Below are the code and all the weights of a small trained network. Each question names an input and a class and asks about switching units off, where a switched-off unit gives its printed mean instead of its output.

import numpy as np


def w(rows, s, z=0):
    codes = np.array(rows[::2]) - 128.0
    scale = np.full(codes.shape[1], s)
    scale[-1] = z or s
    return codes * scale


def norm(h):
    return h / np.sqrt((h * h).mean(-1, keepdims=True) + 1e-5)


def f(y):
    return np.maximum(y, 0)


def log_softmax(a):
    a = a - a.max(-1, keepdims=True)
    return a - np.log(np.exp(a).sum(-1, keepdims=True))


def net(x, mask):
    res = np.array(x, float).reshape(1, 3) / 4 @ E
    u = 0
    for l in range(2):
        y = f(norm(res) @ A[l][:, :-1].T + A[l][:, -1])
        res = res + np.where(mask[u : u + 3], y, B[l][:, -1]) @ B[l][:, :-1]
        u += 3
    return log_softmax(norm(res)[-1] @ U[:, :-1].T + U[:, -1])


A, B = {}, {}
E = w([
[65,176,63,254,178,50,150,84,83,56],'x0',
[110,98,131,148,129,133,141,133,134,134],'x1',
[172,33,103,60,137,151,72,85,81,175],'x2',
],0.0077)
A[0] = w([
[166,151,198,124,85,144,167,254,189,125,50],'L0N1',
[109,78,81,126,138,125,79,65,62,107,2],'L0N2',
[162,127,87,227,162,120,96,115,134,148,177],'L0N3',
],0.0079,0.0054)
B[0] = w([
[200,67,77,125,236,48,203,139,1,111,254],'L0N1',
[241,37,162,65,251,118,164,151,5,122,190],'L0N2',
[142,142,126,30,32,167,166,242,120,170,225],'L0N3',
],0.0075,0.0072)
A[1] = w([
[200,3,198,123,169,101,136,19,113,140,114],'L1N1',
[205,48,55,194,128,127,151,78,59,97,254],'L1N2',
[176,45,160,102,172,230,17,141,137,105,55],'L1N3',
],0.0065,0.00074)
B[1] = w([
[62,188,91,157,48,85,74,147,93,114,254],'L1N1',
[230,127,160,111,228,139,112,134,254,111,243],'L1N2',
[75,146,176,193,100,176,175,54,200,149,203],'L1N3',
],0.0084,0.0086)
U = w([
[246,64,145,66,214,111,145,173,101,142,200],'0',
[73,97,85,147,141,100,92,68,99,135,26],'1',
[78,98,95,132,137,127,102,91,131,115,46],'2',
[60,197,61,158,42,119,158,191,85,70,141],'3',
[133,108,192,149,77,167,45,33,241,196,164],'4',
[78,112,111,157,149,133,93,86,86,139,3],'5',
[64,105,133,149,151,118,93,91,102,126,14],'6',
],0.014,0.0072)

Each question gives the input, the list of numbers given to net, and the class t.
The units are the neurons (one row each of A and B). Each row of codes is followed by its name. A weight is (code - 128) times the scale printed after its matrix; where a second scale follows, it is the last column's (A, B and U).
mask holds one flag per neuron, layer by layer. A switched-off neuron (its flag False) gives its mean, the last column of its row in B, instead of its output. The means were averaged over made-up inputs and are rounded, as every weight is.
A unit's drop is (log p(t) with every unit on - log p(t) with that unit switched off) / (log p(t) with every unit on - log p(t) with every unit switched off).
The circuit of an input: a set's keep is (log p(t) with only the set's units on - log p(t) with every unit switched off) / (log p(t) with every unit on - log p(t) with every unit switched off). Starting from all 6 units, units are removed one at a time, each time the one whose removal leaves the highest keep (on an exact tie, the one counted first), for as long as the keep stays at least 0.8.
units of the circuit, in order: the units of the circuit, biggest drop first
unit that matters most: the unit with the biggest drop
k most important neurons: the k neurons with the biggest drops, biggest first
top k neurons in layer l: the k neurons of layer l with the biggest drops, biggest first
drop of u: that unit's drop, to one decimal
input [-6,-2,2], class 4: unit that matters most => L1N3
input [-1,7,8], class 4: units of the circuit, in order => (L0N1 L1N3)
input [7,-8,1], class 0: top 2 neurons in layer 1 => (L1N1 L1N3)
input [2,-2,0], class 3: 4 most important neurons => (L0N3 L0N1 L1N2 L0N2)
input [3,4,-1], class 3: top 2 neurons in layer 0 => (L0N1 L0N2)
input [1,1,-2], class 3: top 2 neurons in layer 0 => (L0N1 L0N2)
input [0,0,3], class 4: top 2 neurons in layer 0 => (L0N1 L0N3)
input [-2,0,-8], class 0: drop of L0N1 => 1.9
input [-1,2,-7], class 0: drop of L0N1 => 1.9
input [-1,-4,-7], class 0: drop of L0N1 => 1.9
